Below is a small trained network, with its code and all its weights. Each question gives an input and a target symbol and asks what happens when units are switched off, that is, made to give their printed mean instead of their output.

import numpy as np


def w(rows, s, z=0):
    codes = np.array(rows[::2]) - 128.0
    scale = np.full(codes.shape[1], s)
    scale[-1] = z or s
    return codes * scale


def norm(h):
    return h / np.sqrt((h * h).mean(-1, keepdims=True) + 1e-5)


def f(y):
    return np.maximum(y, 0)


def softmax(a):
    e = np.exp(a - a.max(-1, keepdims=True))
    return e / e.sum(-1, keepdims=True)


def log_softmax(a):
    a = a - a.max(-1, keepdims=True)
    return a - np.log(np.exp(a).sum(-1, keepdims=True))


def net(x, mask):
    ids = ['δεηλμπτ'.index(c) for c in x.split()]
    T = len(ids)
    res = E[ids] + P[:T]
    u = 0
    for l in range(3):
        q, k, v = (norm(res) @ M[l].T for M in (Q, K, V))
        z = softmax(np.where(np.tri(T) > 0, q @ k.T / 3**0.5, -1e9)) @ v
        res = res + np.where(mask[u], z, O[l][:, -1]) @ O[l][:, :-1]
        u += 1
        y = f(norm(res) @ A[l][:, :-1].T + A[l][:, -1])
        res = res + np.where(mask[u : u + 4], y, B[l][:, -1]) @ B[l][:, :-1]
        u += 4
    return log_softmax(norm(res)[-1] @ U[:, :-1].T + U[:, -1])


Q, K, V, O, A, B = {}, {}, {}, {}, {}, {}
E = w([
[179,128,144,90,116,89,146,165,194,136,142,132],'δ',
[174,164,143,79,208,118,98,139,85,250,185,76],'ε',
[80,183,134,136,137,101,129,64,49,142,127,148],'η',
[114,105,93,119,144,154,225,76,152,69,148,125],'λ',
[131,140,182,114,176,148,213,136,91,180,143,86],'μ',
[182,167,68,81,141,134,107,140,155,93,174,55],'π',
[170,69,134,138,165,158,24,168,95,131,113,108],'τ',
],0.023)
P = w([
[155,114,119,255,103,100,135,109,173,157,105,157],'0',
[178,112,125,133,156,123,133,102,93,134,91,135],'1',
[154,133,94,139,133,146,127,117,100,121,82,126],'2',
[119,123,114,140,145,137,110,105,117,130,111,126],'3',
[86,104,114,132,127,128,108,126,145,95,120,124],'4',
[84,144,94,140,142,103,127,191,154,78,109,114],'5',
[97,121,137,125,197,124,122,118,167,143,115,139],'6',
],0.015)
Q[0] = w([
[132,150,151,65,70,211,163,130,222,121,188,97],'0.h0',
[119,187,86,179,160,19,116,158,179,108,61,125],'0.h0',
[104,115,73,192,168,104,88,38,3,94,143,84],'0.h0',
],0.0052)
K[0] = w([
[175,114,105,147,140,228,135,135,95,150,251,44],'0.h0',
[61,186,113,135,3,23,106,228,59,77,127,128],'0.h0',
[94,74,93,186,145,216,87,201,50,116,39,17],'0.h0',
],0.0038)
V[0] = w([
[69,109,192,63,38,208,204,80,161,244,159,9],'0.h0',
[148,224,49,71,36,113,85,115,208,186,168,159],'0.h0',
[114,154,249,91,97,63,133,161,136,157,164,253],'0.h0',
],0.0039)
O[0] = w([
[51,183,159,82,34,174,39,116,229,161,18,15,3],'0.h0',
[171,74,128,25,142,135,40,148,124,165,88,184,42],'0.h0',
[116,120,237,183,178,102,143,139,109,185,254,166,45],'0.h0',
],0.0086,0.0032)
A[0] = w([
[110,117,192,155,136,245,97,47,120,157,147,145,152],'0.n0',
[108,107,205,46,161,159,187,138,65,196,144,21,186],'0.n1',
[166,109,159,99,76,52,44,159,189,230,99,60,5],'0.n2',
[165,167,186,160,3,181,97,253,89,96,154,101,1],'0.n3',
],0.0048,0.00096)
B[0] = w([
[104,25,20,165,147,69,66,216,184,10,30,163,185],'0.n0',
[66,110,137,108,62,95,166,126,130,91,69,40,254],'0.n1',
[150,9,98,64,190,58,211,150,73,131,175,98,204],'0.n2',
[67,93,206,82,203,133,91,22,146,122,232,254,137],'0.n3',
],0.0081,0.003)
Q[1] = w([
[175,143,67,158,105,153,136,142,115,86,64,108],'1.h0',
[117,63,81,98,196,1,171,104,59,81,112,116],'1.h0',
[174,113,161,106,93,120,112,179,92,121,137,121],'1.h0',
],0.0089)
K[1] = w([
[174,149,164,163,152,149,51,144,169,138,110,121],'1.h0',
[7,99,118,86,173,255,67,213,141,66,197,140],'1.h0',
[130,115,116,154,114,149,83,114,92,159,124,200],'1.h0',
],0.0068)
V[1] = w([
[156,136,137,102,69,75,158,131,98,173,193,130],'1.h0',
[164,174,82,117,138,113,121,74,171,90,196,106],'1.h0',
[98,95,102,104,166,163,254,95,141,161,171,156],'1.h0',
],0.0081)
O[1] = w([
[102,222,140,135,154,94,86,246,173,145,164,98,2],'1.h0',
[184,163,153,66,47,38,145,78,224,29,225,60,150],'1.h0',
[146,138,2,126,202,85,85,217,158,115,92,76,129],'1.h0',
],0.0085,0.0038)
A[1] = w([
[131,102,130,75,177,141,155,108,142,107,153,92,255],'1.n0',
[159,96,111,91,146,156,176,159,197,188,118,231,151],'1.n1',
[168,12,178,145,254,112,106,234,55,93,113,84,102],'1.n2',
[143,135,151,107,156,168,158,133,149,164,148,110,23],'1.n3',
],0.0069,0.00081)
B[1] = w([
[107,194,212,235,163,157,7,198,13,11,214,124,192],'1.n0',
[107,186,109,89,71,146,160,164,35,71,209,153,154],'1.n1',
[96,116,107,194,83,190,123,87,150,170,63,157,255],'1.n2',
[124,1,156,67,153,73,180,128,212,81,173,152,140],'1.n3',
],0.0085,0.0082)
Q[2] = w([
[104,100,108,134,111,223,131,148,1,103,128,169],'2.h0',
[181,105,174,141,68,173,115,80,87,121,88,113],'2.h0',
[71,136,132,191,160,130,145,107,84,100,186,115],'2.h0',
],0.0082)
K[2] = w([
[74,98,142,129,146,199,85,40,173,155,64,137],'2.h0',
[204,3,118,121,161,233,74,136,153,92,96,248],'2.h0',
[46,40,149,67,92,165,129,153,115,68,141,149],'2.h0',
],0.0059)
V[2] = w([
[227,46,57,172,212,116,2,16,231,219,136,179],'2.h0',
[200,241,169,171,184,114,124,183,96,113,100,129],'2.h0',
[201,47,167,167,79,200,66,198,174,89,60,167],'2.h0',
],0.0045)
O[2] = w([
[80,211,116,35,192,161,142,137,140,98,108,127,252],'2.h0',
[121,84,218,110,78,102,210,6,156,148,120,98,116],'2.h0',
[167,41,160,145,143,173,160,95,219,108,138,53,201],'2.h0',
],0.012,0.0034)
A[2] = w([
[71,159,154,117,184,141,54,148,100,193,171,77,3],'2.n0',
[82,131,184,164,134,110,115,116,97,95,1,87,131],'2.n1',
[131,190,177,106,22,87,89,63,120,119,165,65,229],'2.n2',
[114,151,199,140,140,86,132,61,157,76,46,154,40],'2.n3',
],0.0081,0.00063)
B[2] = w([
[75,49,125,63,133,86,150,75,117,102,101,168,169],'2.n0',
[229,215,144,242,59,158,94,171,174,163,173,221,254],'2.n1',
[126,89,144,6,81,96,158,218,154,111,85,175,178],'2.n2',
[120,112,125,102,80,40,254,26,90,196,174,119,197],'2.n3',
],0.0083,0.0066)
U = w([
[175,163,176,178,93,131,208,167,212,156,173,74,73],'δ',
[90,99,169,105,183,103,123,155,112,131,96,68,176],'ε',
[107,154,145,149,134,63,152,75,77,103,158,235,4],'η',
[206,190,80,121,156,69,54,110,153,17,109,83,163],'λ',
[194,77,108,234,63,156,88,145,127,97,95,134,111],'μ',
[222,67,154,81,63,95,179,173,148,69,180,180,163],'π',
[136,96,114,165,173,199,207,91,153,1,131,131,235],'τ',
],0.0079,0.0016)

Each question gives the input, a string of symbols that net reads in full, and the target symbol t.
The units are the heads (3 rows each of Q, K, V and O) and the neurons (one row each of A and B). Each row of codes is followed by its name. A weight is (code - 128) times the scale printed after its matrix; where a second scale follows, it is the last column's (O, A, B and U).
mask holds one flag per unit, layer by layer, with each layer's heads first. A switched-off unit (its flag False) gives its mean, the last column of its rows in O or B, instead of its output. The means were averaged over made-up inputs and are rounded, as every weight is.
A unit's drop is (log p(t) with every unit on - log p(t) with that unit switched off) / (log p(t) with every unit on - log p(t) with every unit switched off).
The circuit of an input: a set's keep is (log p(t) with only the set's units on - log p(t) with every unit switched off) / (log p(t) with every unit on - log p(t) with every unit switched off). Starting from the 12 units with the biggest drops (on a tie, the unit counted first), units are removed one at a time, each time the one whose removal leaves the highest keep (on an exact tie, the one counted first), for as long as the keep stays at least 0.8.
units of the circuit, in order: the units of the circuit, biggest drop first
most important unit: the unit with the biggest drop
k most important neurons: the k neurons with the biggest drops, biggest first
top k neurons in layer l: the k neurons of layer l with the biggest drops, biggest first
drop of u: that unit's drop, to one decimal
input η λ τ η η ε, target η: most important unit => 0.h0
input η μ δ, target μ: top 2 neurons in layer 0 => (0.n2; 0.n1)
input η ε ε ε, target ε: top 2 neurons in layer 2 => (2.n0; 2.n3)
input ε δ π λ, target π: units of the circuit, in order => (1.h0; 2.n2; 2.h0)
input δ η λ λ π δ μ, target π: 2 most important neurons => (0.n1; 2.n2)
input δ η μ ε μ ε, target μ: 3 most important neurons => (0.n1; 1.n2; 2.n1)
input η λ μ, target δ: units of the circuit, in order => (0.h0; 2.n1)
input ε η η τ π τ, target τ: units of the circuit, in order => (2.h0; 0.n3)
input η τ μ η τ η δ, target τ: top 3 neurons in layer 1 => (1.n0; 1.n2; 1.n1)
input η μ ε η, target μ: units of the circuit, in order => (0.h0; 0.n0; 2.n1)
input μ δ η π, target π: 2 most important neurons => (2.n2; 1.n1)
input τ δ ε λ, target λ: units of the circuit, in order => (1.h0; 0.h0; 1.n2)
input λ μ δ δ η ε μ, target μ: 2 most important neurons => (2.n1; 0.n0)
input τ η η ε η μ λ, target μ: units of the circuit, in order => (2.h0; 1.h0; 0.n1)
input μ δ μ μ, target μ: most important neuron => (0.n0)
input η μ μ δ, target μ: top 2 neurons in layer 0 => (0.n1; 0.n2)
input δ ε ε, target ε: 2 most important neurons => (2.n0; 0.n2)
input δ τ ε π η ε, target π: units of the circuit, in order => (1.h0; 0.n1; 2.n2)
input η τ η η η ε, target η: top 2 neurons in layer 1 => (1.n2; 1.n0)
input λ μ ε, target μ: top 2 neurons in layer 2 => (2.n1; 2.n3)
input η λ λ ε, target λ: units of the circuit, in order => (1.h0)
input ε η δ η δ, target η: 2 most important neurons => (1.n0; 1.n2)
input η η δ, target η: 2 most important neurons => (1.n2; 1.n0)
input μ ε η π ε, target π: 3 most important neurons => (2.n2; 0.n1; 1.n0)
input π τ η, target τ: top 2 neurons in layer 1 => (1.n2; 1.n0)
input η η λ δ, target λ: drop of 1.h0 => 1.2
input η λ η, target λ: drop of 1.h0 => 1.2
input ε η μ, target δ: drop of 2.n1 => 0.4
input π δ δ δ λ, target λ: drop of 1.h0 => 0.5
input δ λ π τ ε, target τ: top neuron in layer 0 => (0.n2)
